Below are the code and all the weights of a small trained network. Each question names an input and a class and asks about switching units off, where a switched-off unit gives its printed mean instead of its output.

import numpy as np


def w(rows, s, z=0):
    codes = np.array(rows[::2]) - 128.0
    scale = np.full(codes.shape[1], s)
    scale[-1] = z or s
    return codes * scale


def f(y):
    return np.maximum(y, 0)


def log_softmax(a):
    a = a - a.max(-1, keepdims=True)
    return a - np.log(np.exp(a).sum(-1, keepdims=True))


def net(x, mask):
    res = np.array(x, float).reshape(1, 7) / 4 @ E
    y = f(res @ A[0][:, :-1].T + A[0][:, -1])
    res = res + np.where(mask, y, B[0][:, -1]) @ B[0][:, :-1]
    return log_softmax(res[-1] @ U[:, :-1].T + U[:, -1])


A, B = {}, {}
E = w([
[128,127,127],'x0',
[143,230,131],'x1',
[129,129,129],'x2',
[52,134,2],'x3',
[130,128,127],'x4',
[126,128,127],'x5',
[60,142,149],'x6',
],0.0098)
A[0] = w([
[51,254,101,152],'N1',
[135,90,32,170],'N2',
[71,80,158,225],'N3',
[99,67,47,185],'N4',
[220,111,116,205],'N5',
[41,207,68,51],'N6',
[137,78,50,96],'N7',
[64,153,48,172],'N8',
[111,158,101,117],'N9',
[205,60,126,110],'N10',
[115,161,206,254],'N11',
[2,62,194,235],'N12',
[133,178,12,199],'N13',
[88,212,94,88],'N14',
],0.0087,0.0026)
B[0] = w([
[70,125,240,251],'N1',
[18,218,76,218],'N2',
[174,28,12,194],'N3',
[40,149,65,229],'N4',
[112,131,240,201],'N5',
[94,62,188,234],'N6',
[82,209,80,189],'N7',
[2,77,136,247],'N8',
[47,69,205,166],'N9',
[55,61,235,189],'N10',
[249,188,71,232],'N11',
[182,51,44,230],'N12',
[41,138,159,254],'N13',
[85,95,227,202],'N14',
],0.0057,0.0062)
U = w([
[115,58,203,118],'0',
[122,151,52,169],'1',
[221,62,68,186],'2',
[110,98,81,2],'3',
[193,224,152,132],'4',
[104,172,147,147],'5',
[152,250,157,141],'6',
],0.013,0.0038)

Each question gives the input, the list of numbers given to net, and the class t.
The units are the neurons (one row each of A and B). Each row of codes is followed by its name. A weight is (code - 128) times the scale printed after its matrix; where a second scale follows, it is the last column's (A, B and U).
mask holds one flag per neuron, in row order. A switched-off neuron (its flag False) gives its mean, the last column of its row in B, instead of its output. The means were averaged over made-up inputs and are rounded, as every weight is.
A unit's drop is (log p(t) with every unit on - log p(t) with that unit switched off) / (log p(t) with every unit on - log p(t) with every unit switched off).
The circuit of an input: a set's keep is (log p(t) with only the set's units on - log p(t) with every unit switched off) / (log p(t) with every unit on - log p(t) with every unit switched off). Starting from the 12 units with the biggest drops (on a tie, the unit counted first), units are removed one at a time, each time the one whose removal leaves the highest keep (on an exact tie, the one counted first), for as long as the keep stays at least 0.8.
circuit, biggest first: the units of the circuit, biggest drop first
most important unit: the unit with the biggest drop
top k neurons: the k neurons with the biggest drops, biggest first
drop of u: that unit's drop, to one decimal
input [6,1,-6,7,-2,-3,-8], class 5: circuit, biggest first => (N13, N12, N3)
input [6,-6,0,1,-1,5,5], class 3: most important unit => N11
input [0,3,8,7,5,-5,5], class 0: circuit, biggest first => (N6, N1)
input [-3,1,6,-5,3,8,-5], class 4: circuit, biggest first => (N8, N6, N11)
input [6,-1,5,-8,5,7,2], class 2: top 2 neurons => (N11, N1)
input [-5,1,-6,-8,-2,7,7], class 6: top 2 neurons => (N11, N6)
input [2,1,-3,-1,-8,-3,-6], class 4: top 2 neurons => (N8, N6)
input [7,-4,-6,-4,7,5,3], class 2: drop of N1 => 0.1
input [5,-4,-5,-8,2,6,6], class 2: drop of N5 => 0.0
input [5,1,3,-6,-5,-4,-4], class 4: drop of N8 => 0.3
input [-2,5,7,8,3,-1,1], class 0: drop of N9 => 0.1
